Below is a small trained network, with its code and all its weights. Each question gives an input and a class and asks what happens when units are switched off, that is, made to give their printed mean instead of their output.

import numpy as np


def w(rows, s, z=0):
    codes = np.array(rows[::2]) - 128.0
    scale = np.full(codes.shape[1], s)
    scale[-1] = z or s
    return codes * scale


def f(y):
    return np.maximum(y, 0)


def log_softmax(a):
    a = a - a.max(-1, keepdims=True)
    return a - np.log(np.exp(a).sum(-1, keepdims=True))


def net(x, mask):
    res = np.array(x, float).reshape(1, 8) / 4 @ E
    y = f(res @ A[0][:, :-1].T + A[0][:, -1])
    res = res + np.where(mask, y, B[0][:, -1]) @ B[0][:, :-1]
    return log_softmax(res[-1] @ U[:, :-1].T + U[:, -1])


A, B = {}, {}
E = w([
[96,161,136,119,137,112,147],'x0',
[145,102,104,130,103,137,80],'x1',
[123,118,117,126,115,119,94],'x2',
[63,123,86,149,103,142,203],'x3',
[144,105,135,133,137,121,132],'x4',
[82,67,254,127,121,184,133],'x5',
[140,195,113,163,100,202,173],'x6',
[138,127,92,154,98,180,125],'x7',
],0.0097)
A[0] = w([
[171,171,149,139,127,133,67,134],'N0',
[89,21,80,95,158,62,103,217],'N1',
[160,217,116,219,106,178,138,253],'N2',
[201,142,52,180,179,106,138,37],'N3',
[163,149,62,82,120,131,105,65],'N4',
[138,142,2,125,144,58,166,31],'N5',
[139,162,81,126,173,121,122,51],'N6',
[215,215,92,134,138,29,115,101],'N7',
[53,99,69,118,102,135,185,124],'N8',
],0.0076,0.0037)
B[0] = w([
[146,155,100,51,116,98,189,185],'N0',
[122,228,64,177,90,114,171,245],'N1',
[151,145,134,176,130,40,173,254],'N2',
[95,21,208,130,175,149,79,186],'N3',
[136,125,107,119,197,172,94,175],'N4',
[31,158,121,137,216,206,166,213],'N5',
[67,79,87,200,142,251,141,157],'N6',
[149,65,218,138,123,194,200,223],'N7',
[134,117,2,31,87,135,243,203],'N8',
],0.0065,0.0068)
U = w([
[151,128,97,119,77,141,150,240],'0',
[18,72,152,165,131,254,95,4],'1',
[133,176,93,229,69,65,123,189],'2',
[126,159,96,144,77,131,128,141],'3',
[156,112,77,55,55,147,161,79],'4',
],0.0075,0.0036)

Each question gives the input, the list of numbers given to net, and the class t.
The units are the neurons (one row each of A and B). Each row of codes is followed by its name. A weight is (code - 128) times the scale printed after its matrix; where a second scale follows, it is the last column's (A, B and U).
mask holds one flag per neuron, in row order. A switched-off neuron (its flag False) gives its mean, the last column of its row in B, instead of its output. The means were averaged over made-up inputs and are rounded, as every weight is.
A unit's drop is (log p(t) with every unit on - log p(t) with that unit switched off) / (log p(t) with every unit on - log p(t) with every unit switched off).
The circuit of an input: a set's keep is (log p(t) with only the set's units on - log p(t) with every unit switched off) / (log p(t) with every unit on - log p(t) with every unit switched off). Starting from all 9 units, units are removed one at a time, each time the one whose removal leaves the highest keep (on an exact tie, the one counted first), for as long as the keep stays at least 0.8.
circuit, biggest first: the units of the circuit, biggest drop first
unit that matters most: the unit with the biggest drop
k most important neurons: the k neurons with the biggest drops, biggest first
drop when u is switched off: that unit's drop, to one decimal
input [-2,-7,-2,4,1,6,8,5], class 2: circuit, biggest first	[N2]
input [-4,6,-8,8,-5,-8,0,-7], class 1: circuit, biggest first	[N5 N3]
input [4,-4,6,3,6,6,-7,2], class 2: circuit, biggest first	[N1 N7]
input [-3,8,5,5,-1,7,-7,4], class 3: circuit, biggest first	[N1 N7]
input [-1,6,1,3,7,-8,-8,4], class 1: circuit, biggest first	[N5 N3]
input [4,-3,-1,-1,4,7,8,7], class 2: circuit, biggest first	[N2 N7]
input [2,2,4,1,1,7,8,8], class 2: circuit, biggest first	[N2 N7]
input [-4,3,1,4,-1,6,-8,0], class 2: circuit, biggest first	[N1 N7]
input [3,7,4,8,-4,4,-8,2], class 2: 2 most important neurons	[N1 N7]
input [-1,-2,6,7,-2,5,1,7], class 4: 2 most important neurons	[N8 N5]
input [0,5,6,3,0,-6,4,2], class 1: 2 most important neurons	[N5 N3]
input [-5,0,-5,1,2,3,-6,-2], class 2: drop when N7 is switched off	0.2
input [-4,4,6,-4,2,-7,5,-6], class 1: drop when N7 is switched off	0.2
input [5,-2,-6,-4,2,-4,4,-7], class 1: unit that matters most	N7
input [6,-6,2,-3,5,-7,7,0], class 1: drop when N1 is switched off	0.1
input [2,6,7,-4,5,5,6,6], class 2: drop when N8 is switched off	0.2
